The symbols move the items like this.
state | ψ κ π β θ ξ
w724 | w666 w783 w913 w20 w642 w407
w127 | w625 w792 w801 w840 w489 w771
w410 | w546 w489 w625 w913 w288 w292
w546 | w832 w725 w918 w288 w127 w508
w359 | w43 w546 w4 w508 w730 w489
w43 | w186 w832 w433 w730 w931 w725
w739 | w724 w947 w791 w604 w20 w354
w911 | w874 w548 w348 w294 w79 w217
w993 | w310 w79 w874 w926 w872 w6
w792 | w359 w410 w931 w292 w508 w840
w34 | w624 w666 w508 w828 w579 w783
w947 | w783 w407 w683 w373 w826 w604
w335 | w926 w654 w294 w433 w711 w215
w292 | w508 w913 w410 w724 w666 w683
w655 | w70 w796 w20 w454 w511 w543
w489 | w725 w508 w359 w34 w624 w913
w683 | w34 w724 w292 w407 w828 w947
w337 | w654 w215 w82 w918 w793 w4
w543 | w779 w454 w655 w481 w348 w310
w625 | w918 w359 w644 w489 w725 w410
w791 | w913 w683 w840 w947 w783 w739
w481 | w348 w411 w454 w527 w548 w872
w89 | w655 w627 w604 w224 w454 w874
w793 | w929 w186 w121 w801 w644 w832
w548 | w224 w993 w619 w6 w129 w294
w45 | w294 w82 w527 w337 w654 w807
w53 | w683 w739 w579 w354 w407 w145
w508 | w730 w288 w546 w666 w771 w34
w79 | w481 w129 w224 w155 w527 w926
w579 | w292 w791 w771 w739 w724 w53
w913 | w288 w34 w489 w783 w706 w724
w826 | w53 w70 w828 w779 w354 w796
w70 | w739 w145 w642 w511 w604 w779
w706 | w840 w579 w624 w53 w683 w642
w730 | w931 w127 w832 w771 w410 w624
w918 | w793 w43 w215 w725 w801 w546
w433 | w711 w793 w654 w832 w92 w43
w654 | w155 w121 w6 w793 w929 w433
w82 | w6 w335 w217 w215 w121 w337
w604 | w20 w373 w947 w627 w796 w89
w407 | w828 w20 w724 w655 w70 w373
w624 | w792 w771 w730 w579 w292 w706
w454 | w511 w909 w796 w411 w619 w481
w288 | w127 w624 w725 w706 w840 w666
w129 | w411 w872 w310 w276 w217 w155
w294 | w79 w6 w548 w654 w155 w335
w215 | w121 w433 w335 w43 w186 w918
w224 | w454 w310 w627 w129 w411 w79
w511 | w604 w458 w145 w619 w627 w348
w619 | w627 w874 w458 w993 w310 w548
w807 | w335 w337 w45 w4 w433 w644
w926 | w872 w155 w79 w711 w45 w121
w929 | w82 w807 w276 w644 w215 w92
w276 | w217 w45 w872 w807 w335 w929
w779 | w354 w511 w70 w348 w89 w909
w771 | w410 w840 w127 w791 w913 w579
w801 | w644 w931 w186 w792 w359 w127
w458 | w373 w89 w354 w874 w543 w619
w909 | w458 w348 w779 w911 w874 w411
w217 | w993 w294 w911 w335 w926 w82
w6 | w129 w926 w993 w121 w276 w654
w783 | w706 w828 w34 w826 w53 w20
w644 | w215 w4 w807 w359 w43 w625
w874 | w543 w224 w89 w79 w481 w993
w310 | w909 w481 w543 w872 w911 w129
w642 | w791 w53 w706 w145 w947 w70
w725 | w801 w730 w43 w624 w792 w288
w828 | w579 w642 w666 w70 w739 w826
w373 | w826 w655 w407 w543 w779 w627
w931 | w4 w625 w92 w410 w546 w792
w872 | w911 w527 w481 w45 w294 w276
w354 | w407 w604 w739 w89 w655 w458
w666 | w771 w706 w288 w642 w791 w828
w4 | w433 w918 w337 w546 w832 w359
w20 | w642 w826 w783 w796 w145 w655
w121 | w276 w711 w926 w186 w807 w793
w186 | w807 w92 w711 w931 w4 w801
w796 | w145 w779 w826 w909 w458 w454
w92 | w337 w644 w929 w625 w918 w931
w711 | w45 w929 w155 w92 w337 w186
w348 | w89 w619 w511 w548 w224 w911
w627 | w796 w543 w373 w310 w909 w224
w832 | w92 w801 w793 w127 w625 w730
w145 | w947 w354 w53 w458 w373 w511
w411 | w619 w911 w909 w217 w993 w527
w155 | w527 w276 w129 w929 w82 w711
w527 | w548 w217 w411 w82 w6 w45
w840 | w489 w292 w792 w683 w34 w791

The rows follow the links: the fewer symbols apart two items are, the more alike their rows tend to be.

Each row is also shifted at random along 6 hidden directions that mean nothing.

Some items, each with a row of numbers:
w335: [-633,  -68,  125, -207,  -77,  306, -153,  322, -245,  -86,  -53,  -59,   12,  233, -110,  -15,  166,   25,   41,  -39,  119,  286,   -7,  466,   92,  -70,  103, -294,  311,  126, -215, -362,   44, -119,  -78,   97,  345,  320,  -81, -167,  319, -109,   90, -131,   78,  187,  136,  128, -186,   -8, -159,  -26,  275,  262,  396,   -5, -186,  101,   69, -332,   33, -253, -221, -184,    9, -220,   79,  -78,   33]
w872: [-702,  211,   64,  -61, -159,  115,  -65,  -77, -235, -203, -229, -197,  101,  -16, -101,  452,  139,  159, -170, -241,  157,  559, -181,  448,  -94,   -6, -214, -129, -538,  -59, -363, -732,   10, -249,   79,  221,  334,  114, -244,  -68,  186,  -12,  209, -238, -174,    3,  -35,  128, -174, -128,  -55, -417,  170,   45, -228,   15,    9,  111, -157,  232,  466,   75,  412, -196,  150,  -60,  101,  159,   23]
w288: [ 445,   84,   33,   41,   61,  -69,  -11,  -44,  118,  187,  156,  117,  -34,  146,   38,   75,  -64, -213,  -35,  -99, -141, -125,  102,    8,  -90,  -10,   93,  -63,  -76,    7,   17,   59,  112,   40,   -6, -192, -108,   -3,  -71,  133,  -95,  -47, -182,  105,  127,  -96,   37, -110,  120,  135,  166,  143, -103,  -52,  -97,  -82,  105,  -58,  -58,   87,  -45,   42, -108,  138, -142,   43,   57,  124,  -17]
w155: [ 553,   -3,  -59,  -75, -216, -279,   32, -214, -142, -100,  126, -162,  -49,  -66, -130,   48,  100,  135, -186,   22,  166,  178,    6,  204,   81, -310, -153, -141,   92,  -68,    1,   -5, -196, -217,   47,  144, -132,   11, -187, -128,   17,   27, -332, -120, -179,  123,  -29,  135,  200, -202,   75, -141,  169,   40, -246,  168, -153,  139,  -43,   84,  487,  309,  -15,  -15,   63, -171,  -57, -122,  112]
w348: [-203,    3, -113,  131,  -96, -218,  168, -264,  -88, -156,    9, -132,   -6, -297,   34,   62,  -25,  186, -225,   -1,  125,  250, -190,  109,   79, -134, -229,  -15, -243, -188,  -10, -176, -182,  -86,  171,  159,  -88,  -10,  -16,  -63, -124,  148,  -88,  -93, -180,  -96, -110,  130,   73, -160,   -2, -228,  -37, -112, -311,  122,   41,   81, -167,   67,  479,  287,  250,    8,  112,   76,  -10,   26,  -60]
w129: [-644, -123,  -21, -104, -166,   58,  -33,  242, -110, -173,   20,  -11,  -34,  -25, -133, -148,   69,  115,  128,  121,  197,   41,    8,  124,  223,  -51,   17, -263,  476,  -20,  -17,   50,  -23,  -29,  -87,  177,   12,   75,   44, -225,  242,  117, -302,   24,   17,  208,   69,  139,  123,  -96,  -38,   47,  193,  176,  312,  117, -193,   78,  157, -306,   -8,  -52, -298,  -90,  -28, -128,  -48,   51,  -14]
w186: [1107, -199,  -56, -230,  -63,  192, -108,  579,   -3,   30,   -2,   -2,  -89,   84, -118, -247,  -25,   45,   43,  153,   33,   27,   13,  170, -106, -143,  245,   12,  926,  250,   -1,  355,   65,   64,  -27,   51,   54,  -52,    7, -143,  336, -178, -149,   66,   66,  407,  426, -261, -128,  -35,  -42,  145,  176,  577,  370,  107, -327, -193,  262,   63,   -9, -260, -637,  -53,  130, -263,    3, -690,  366]
w145: [-769,   57,  -26,  224,   31,  107,  118,   92,   -5,  -67,   50,   25,   17, -178,  149,  161, -116,  -27, -223, -169,  -19,  353, -233,  380,   25,   29,  -17, -267, -253, -187, -207, -485,   95,   44,  200,   18,   84,  159,   13,   39,    2,  133, -127,   63,   85, -182,   52,   35,  -68,   55,   77,  -76, -128,  -18,  -41,   25,  194, -103, -269,  -63,  332,   33,   25,   17,   19,  208,  187,  249, -183]
w407: [ -10,  202,  -86,   94,  -10, -178,  -21,   34,  398,   24, -230,   74,   -9, -253, -111,  387, -259,   56,   89,  -13,  -36, -274, -137, -674, -471,  336, -198,  497, -226,  -76,   98,  541,  223,  264,   53,   95, -261, -797,   81,   90,  141,   27, -187,  226,  -94,  109,  222, -435,  226,  -57,  304, -192, -239,  170, -579,   81,  110, -358,  187, 1158,  -11,  204,  121,  191,  171,  167,  -67, -148,  354]
w832: [ 229,   46,  123, -140,  -17,  -74, -104, -131,  -34,  157,   87,   35,  -14,  321, -100,   58,   97, -169,   64,  -48,  -87, -155,  228,  -14,  -53,  -68,   49,  -33,    6,  105,   39,   97,   26,  -88, -145, -134,  -27,   53, -120,   59,  -23, -133,  -56,  -38,   66,   59,  -36,    3,  113,   71,   75,   85,   91,  -34,  -17,  -70,  -22,  124,   66,   -2, -132,   48,  -51,   43, -141, -127,  -34,   18,   61]
w292: [ 400,    1,   24,  175,  176,  -33,  118, -218,  -50,  188,  203,    8,   13,   31,  208,  -72,  -51, -158, -377, -120, -201,  247,  -66,  377,  -72, -242,   59,   -5, -260,    4,  -53, -276,  -74,  -49,  224, -237,   39,  306,  -56,  231, -329, -112,  192,  -82,   86, -259,  -24,  -27, -198,  121,  -22,   20, -162, -185, -177, -105,  165,   -8, -336, -139,  379,   56,  123,   98,    5,   85,  160, -174, -102]
w511: [1683, -151, -354,  195,   24,  326,  289,  320,   27, -315, -174,   -2,   62, -541,  338, -220, -138,  285,   68,  112,  121,  153, -287,   71,  260,  187,  157, -138,  -33, -125,  -97, -358,  -36,  146,  108,  178,  137,  147,  156,  -56, -110,  322,  131,  137, -115, -275,  -82,   72, -246, -132, -268,   25, -110,  -18,  415,   68,   79, -203,  -82, -497, -192, -296,  -30, -185,   91,  279,  136,  310, -373]
w411: [-1296,  -270,    62,     7,   158,   303,    45,   -81,  -297,  -139,  -141,   -71,    80,    59,   146,  -512,   228,   129,   226,   191,    96,    10,    36,   -22,   441,    28,    73,    -2,    36,    54,    61,  -282,  -251,   -46,  -127,    45,   336,   486,   255,   -96,  -183,    56,   808,  -245,   -19,  -149,  -378,   454,  -425,    18,  -534,    57,    99,  -355,   639,  -146,   -60,   329,    19, -1063,  -486,  -385,   312,  -291,   -13,   -20,   -89,   135,  -430]
w604: [-1004,  -193,   -26,   215,   175,  -420,   157,  -564,    76,   121,   130,   -30,   -50,  -131,    75,  -455,   -28,     4,   -42,   287,   -56,  -377,    44,  -564,   102,  -131,  -172,   445,    17,   -89,   456,   637,  -343,    80,    65,   -86,  -386,  -149,   320,    90,  -460,    35,   229,   -67,   -95,  -120,  -295,   117,    66,     0,   -83,    49,  -255,  -424,  -281,    -5,    27,   133,   -27,  -124,   -35,   271,   309,   171,    43,    91,  -251,  -311,   -58]
w931: [ 455,  170,  121, -114,  104,   15, -167, -269,    4,  156, -182,  -41,   84,  283,  -74,  172,   81,  -78,   69,  -57, -127, -151,  176, -295, -287,   97,  -43,  406, -412,  211,    9,   59,   12,  -85, -133, -119,  143, -113, -119,  180, -116, -264,  565, -175,  -76,    4, -124, -114, -187,   72,  -75, -141,   26, -129, -212, -182,   41,   64,   46,  394, -221,  -40,  410,  -13,   61,  -94,  -61, -162,  183]
w34: [1009,  -13, -104,  190,   91, -388,  183, -376,  135,  209,  339,   55,  -85,  -68,  144, -128, -126, -139, -288,   12, -173, -150,   52,  -49,    6, -239,  -27,   29,  -69, -115,  205,  278, -135,   -2,  143, -207, -399,    7,  -25,  195, -388,   33, -314,   80,   28, -205, -104,  -56,  246,   83,  189,  135, -234, -255, -358,   10,  131,  -17, -212,   45,  293,  334,  -18,  266,  -85,  129,  -14,  -73,  -57]
w373: [ 571, -244, -219,  196,  130,  273,  254,  364,  -11, -140,  -10,  -11,   -7, -422,  298, -393, -152,  178, -178,  131,   29,  301, -328,  335,  183,  -50,  193, -105,  358,  -56,  -62, -206, -108,  161,  246,   78,  115,  251,  247,  -27,  -77,  146,  136,   86,   23, -114,  139,   -8, -353,  -35, -242,   77, -131,  130,  353,   73,   -1, -205, -161, -486,  189, -253, -206,  -64,  188,  166,  154, -277, -169]
w739: [-623,  134,   11,  188,   56, -258,   62, -232,  183,  107,   40,   24,  -10, -136,    6,  208, -160,  -50, -239, -109, -102,   25, -135, -136, -274,   -3, -178,  248, -288, -144,   60,  173,   18,   77,  192,  -56, -218, -321,   15,  155, -102,  -17, -112,   64,  -29,  -70,   89, -200,  102,   33,  226, -150, -252,  -53, -584,   35,  152, -134, -141,  641,  406,  293,  177,  209,  114,  131,   -7, -184,  178]
w489: [  39,  196,  143,  -17,   61,   97, -125,    5,   87,  152,    8,  148,   36,  280,   10,  275,  -15, -242,  127, -192, -157, -144,  149,  -51, -127,  192,   84,  -74, -340,   39,  -98, -137,  254,   42, -129, -208,   69,    8, -122,  130,   16,  -73,    8,   63,  144, -121,  -20,  -78,   74,  167,  156,   94,  -45,  -76,  -13, -162,  172,  -40,  -14,  112, -313,  -93,   24,   40, -206,   56,   92,  407,  -81]
w619: [-120, -263, -137,   96,  103,  -67,  146, -175,  -74, -109, -118, -132,   11, -266,   88, -487,   47,  261,   29,  320,  100, -111,  -52, -310,  206,  -57,  -61,  329,  159,    7,  249,  257, -332,   28,   33,  115,  -55,   14,  285,  -62, -247,   80,  456, -118, -172,  -38, -215,  200, -207, -133, -358,  -47,  -35, -199,  124,   35, -122,  109,   42, -370, -117,  -47,  253,  -88,  176,   11, -171, -319,  -88]
w828: [-405,   40,   11,  141,  105, -198,   47, -128,  221,  145,   48,   68,  -25,  -98,   30,    6, -163,  -90,  -90,   32, -129, -200,  -50, -296, -201,   41,  -71,  280,  -28,  -58,  153,  405,   42,  153,  109,  -97, -249, -281,  123,  132, -105,  -29,  -83,  120,   58,  -39,   90, -219,   85,   79,  176,   24, -251,  -27, -344,    0,  101, -164,   -7,  432,   78,  175,   16,  206,   58,  130,  -38, -223,  137]
w354: [ -62,  -84, -123,  223,   37, -155,  223,  -92,   37,  -26,  152,  -17,  -46, -316,  171, -109, -129,   69, -284,    8,  -19,  184, -206,  171,   99, -148,  -57,  -91,  -15, -193,   31,  -81, -119,   55,  233,   14, -170,   71,   99,   40, -199,  157, -216,   66,  -14, -173,    6,   27,   30,  -26,   63,   -8, -189,  -92, -170,   85,  104,  -64, -229, -109,  416,  185,    9,   94,   54,  180,   67,  -38, -140]
w127: [ 186,   22,   91,   14,  -11, -580,  -12, -521,  107,  344,  458,   88, -131,  289, -104,  -78,   10, -288,  -92,   25, -162, -437,  338, -247,   25, -274,  -63,  -13,   62,  -56,  345,  613, -113,  -74,  -79, -266, -536,  -89, -108,  126, -288,  -51, -565,   55,  103,  -30, -141,   -7,  543,   94,  338,  246,  -89, -279, -382,   -9,   22,  179,  -26,   91,   86,  459, -138,  323, -265,  -53, -159,   24,   57]
w929: [ 431,   43,   51, -117, -114, -175,  -51, -296, -186,   24,   36, -162,   15,  140, -120,   77,  157,   42, -206,  -46,   52,  177,   94,  190,  -54, -268, -137,   44, -137,   58,  -30, -107, -175, -267,    8,   61,   37,  103, -220,  -28,  -65, -138,   93, -241, -161,   73,  -96,   95,    1,  -96,  -54, -171,  178,  -31, -263,   19, -109,  179,  -71,  111,  367,  203,  218,  -32,   71, -189,  -53, -225,  138]
w779: [ 326,  106, -156,  313,   -3,  -38,  315, -378, -178, -222,  140,  -40,   93, -304,  342,  145,  -11,   66, -200, -210,   49,  348, -168,  430,  415,  -21, -112, -513, -869, -340, -198, -939, -149, -158,  163,    0,  105,  490, -102,   41, -407,  382,  -77,  -27,  -77, -581, -490,  430,   41,  -43,  -52,  -82, -112, -558,  -59,  -24,  350,  200, -493, -680,  257,  170,  459,  -71, -195,  323,  170, 1003, -687]
w911: [ 177, -150, -125,   23,  -59, -308,  110, -317,  -39, -128,  -25, -121,  -23, -222,  -55, -262,   50,  231,   37,  255,  169, -168,   21, -351,  177, -116, -176,  233,  107,  -62,  269,  383, -304,  -69,  -25,  180, -212, -152,  105, -100, -176,  112,   15,  -94, -254,   33, -235,  176,  127, -209, -128,  -84,   39, -176, -124,  109, -119,  154,   78,  -82,   30,  205,  198,   -7,  104,  -43, -217, -161,   -4]

From each start, follow one symbol. Which item do you reach?
Answers are names.
[-244,  -31, -119,  121,  -14,  176,  113,  285,   20, -163, -144,  -68,    8, -344,   82,   66, -129,  190, -177,  -38,   93,  407, -342,  275,  -73,   42,  -30,  -38,   64, -100, -184, -254,   32,   91,  216,  177,  129,  -33,   88,  -79,  157,   88,   -1,   48,  -37,   31,  225,  -88, -221,  -74,  -58, -185,  -83,  246,  -19,  138,    0, -209, -100,  168,  405,  -65,  -33,  -59,  232,  103,  134, -198,   62]
β: w874
[ 905,  318,  -62,  -65, -205,   -4,  -38, -247, -192, -225, -349, -302,  136, -178,  -92,  653,   90,  297, -332, -294,  164,  659, -244,  360, -336,  -36, -335,  165, -883,  -11, -389, -762,  -53, -303,  142,  281,  352,  -82, -396,   10,   96,  -96,  376, -316, -396,  -25,  -30,  -10, -261, -238,  -74, -654,  174,   76, -627,   58,   45,   23, -235,  765,  736,  214,  705, -173,  355,  -77,  118,  -81,  228]
κ: w155
[-317, -197,  120, -243,    7,  398, -167,  471, -206,   18,  -56,  -31,  -28,  256,  -76, -296,  153,   -9,   31,   75,   22,  241,    7,  438,   12, -144,  256, -107,  696,  265, -143, -116,    5,  -49,  -60,   14,  374,  327,   26, -129,  305, -242,  305, -129,  137,  313,  268,   -9, -393,   38, -248,   89,  242,  388,  554,  -36, -289,   22,  126, -369,  -56, -406, -374, -187,  108, -285,   65, -552,  169]
ψ: w654
[-197, -107, -111,  -43,  -81,   95,    7,  233,   44, -221, -185,   -7,   -7, -208,  -61,  -87,  -21,  213,  234,  175,  187,  -89,  -68, -244,  141,  155,   -6,   -1,  283,  -42,   31,  149,    8,  100,  -69,  230,   -1, -184,  145, -201,  193,  159,  -80,   70,  -82,  129,   20,   48,   41, -141,  -90,    3,   63,  142,  257,  120, -103,  -49,  229, -101, -235, -116, -118, -106,   49,    8,  -64,   62,  -19]
β: w872
[ 584,  240,   55,   13,  186,  439,  -95,  187,   59,   71, -335,   19,  137,   35,  142,  389,  -72,  -48,  -75, -272, -166,  298, -172,  173, -420,  275,   92,  244, -585,  152, -340, -541,  249,   88,  101, -105,  453,   -5,  -93,  251,   45, -221,  677,  -66,   33, -114,  158, -280, -520,  140,  -85, -208,  -98,  115, -104, -184,  202, -259, -142,  472,  -47, -309,  327,  -92,  183,  106,  239,  -91,  104]
π: w127
[-243, -135,  148, -196,    1,  -15, -175,   40,  -48,  146,  123,   65,  -59,  400, -151, -295,  149, -130,  217,  161,  -36, -349,  311, -161,  109,  -84,  142,   -7,  515,  185,  196,  423,  -36,  -33, -247, -111,  -67,   91,   22,  -64,   55, -139,  -23,  -28,  131,  200,  -13,   61,   77,   70,  -46,  263,  153,   27,  332,  -70, -200,  172,  230, -338, -420, -128, -284,   -7, -165, -234, -134, -170,   53]
κ: w644
[ 442,   58, -119,  -43, -224,   37,   43,  135, -103, -250, -127, -132,   23, -231,  -64,  232,   -7,  245,  -95,  -49,  218,  332, -171,  245,   22,  -14, -114, -162,  -83,  -90, -183, -319,  -22, -104,   46,  277,   97,  -59, -142, -170,  207,  130, -222,  -32, -190,   84,   62,   62,   35, -217,    1, -242,  137,  189,  -96,  159,  -86,  -28,  -21,  184,  338,   84,   27, -120,  137,  -26,   49,   98,   61]
θ: w527
[  453,   180,   126,    21,    -6,  -505,    14, -1032,  -246,   177,   270,  -132,    39,   336,    11,   152,   241,  -158,  -230,  -149,  -111,   -45,   308,    31,   105,  -339,  -260,    11,  -872,   -37,   139,  -234,  -327,  -416,   -57,  -220,  -104,   313,  -331,   200,  -575,   -94,   206,  -346,  -159,  -352,  -609,   382,   181,    23,    18,  -106,    55,  -711,  -537,  -173,   163,   514,  -334,  -175,   259,   477,   702,    92,  -202,   -82,  -110,   335,  -221]
θ: w832
[-169, -174,  -80,  170,  192,  302,  142,  307,   41,  -28,   -6,   80,    8, -193,  246, -334, -115,    8,    0,   74,  -52,   62, -173,  144,  154,   83,  227,  -98,  230,  -48,  -34, -134,   34,  204,  124,  -56,  104,  210,  271,   23,  -72,  112,  190,  120,  143, -153,   59,    7, -262,   96, -168,  160, -170,   17,  404,  -41,   80, -161,  -88, -498, -165, -306, -167,  -39,   30,  191,  110,   -9, -233]
ψ: w642
[-303,  -59,  -56,  249,  111, -242,  202, -259,   40,   73,  237,   21,  -37, -173,  174, -138, -100,  -76, -288,  -14, -104,   39,  -83,  106,   86, -171,  -64,  -59, -112, -168,  108,    0, -127,   33,  212, -126, -240,  113,   91,  123, -317,   88, -155,   55,   54, -228,  -73,   43,   85,   73,   95,   68, -233, -243, -223,    2,  150,   -4, -269, -141,  334,  235,   47,  166,  -39,  180,   28,    6, -160]
κ: w407
[-282,  -55,   31,   84,  207,  153,    0,  124,  145,  132,   63,  160,   -8,   69,  139, -213,  -87, -172,  146,   48, -166, -254,   69, -189,   33,  144,  192,   25,  116,   47,   98,  168,  104,  207,  -39, -198,  -17,   29,  200,  117, -112,  -11,  123,  140,  223, -106,   20,  -81,  -75,  184,  -17,  273, -190,  -70,  245, -133,  101,  -98,   28, -258, -433, -222, -134,   78, -119,  124,   28,   82, -143]
κ: w791
[ 107,   12,  140, -101,   19, -278, -119, -288,  -20,  253,  166,  -14,  -61,  286, -147,  -63,   71, -162,  -82,   30, -119, -207,  234, -131, -137, -213,  -33,  210,  106,  129,  194,  399, -103, -112,  -65, -175, -185,  -51,  -99,   94, -116, -221,    7, -109,   11,  113,  -36,  -61,  105,   53,   81,   55,   42,  -63, -248,  -62, -100,  118,   33,  205,   74,  191,   19,  145,  -37, -180, -121, -363,  228]
ψ: w644
[ 661,  -16,   72, -108,   70,   79,  -76, -115, -152,  119,   -1, -108,   29,  199,   -2,  -64,  122,  -43, -199,  -32,  -80,  186,   46,  249, -128, -200,   41,  159,  -39,  211,  -60, -148, -108, -155,    8,  -96,  208,  227, -117,  105,  -86, -262,  464, -240,  -31,   37,   12,  -30, -316,   27, -180,  -75,  100,    6,  -10,  -97,  -93,   77,  -81,  -12,  161,  -79,  145,  -56,  109, -180,   46, -428,  130]
κ: w43
[-315, -157,  -89,   13,  114,  154,   48,  -93,  -47, -175, -330,  -68,   82, -187,   73, -343,   66,  264,  280,  275,  123, -235,  -10, -530,  181,  222,  -47,  373,  -65,   58,  167,  145, -180,   90, -118,  158,  130,  -66,  269,  -60, -140,   84,  710, -123, -181,  -50, -304,  192, -282, -104, -407,  -69,   -3, -221,  280,  -53,  -45,  106,  170, -356, -555, -237,  392, -201,  126,   54, -148,  -11, -151]
β: w79
[-344,  316,   47, -133, -291,  -73, -131,  -45,  -75, -193, -252, -147,   52,  -50, -244,  677,   59,  158,  -98, -243,  187,  370, -138,  196, -269,   74, -295,  -50, -492,  -85, -299, -390,  121, -189,    8,  276,  147, -264, -316, -125,  338,    7, -188, -120, -209,  164,   92,  -37,  134, -186,  181, -452,  187,  204, -476,  136,  -11,   12,  -22,  764,  468,  257,  291,  -96,  154,  -94,   30,  166,  241]
β: w335
[  89,   18,  150,  -20,  332,  541, -113,   11, -155,  138, -277,  -27,  151,  291,  205,  -92,  112, -108,   21,  -97, -222,  171,  -26,  172, -165,  148,  222,  303, -421,  298, -187, -544,   34,    4,  -16, -236,  613,  412,   40,  267, -182, -304, 1251, -259,   90, -186, -109,  -15, -792,  219, -447,  -44,  -20, -157,  318, -336,  118,   50, -135, -318, -377, -562,  451, -199,  102,    3,  156, -213, -115]
ξ: w840
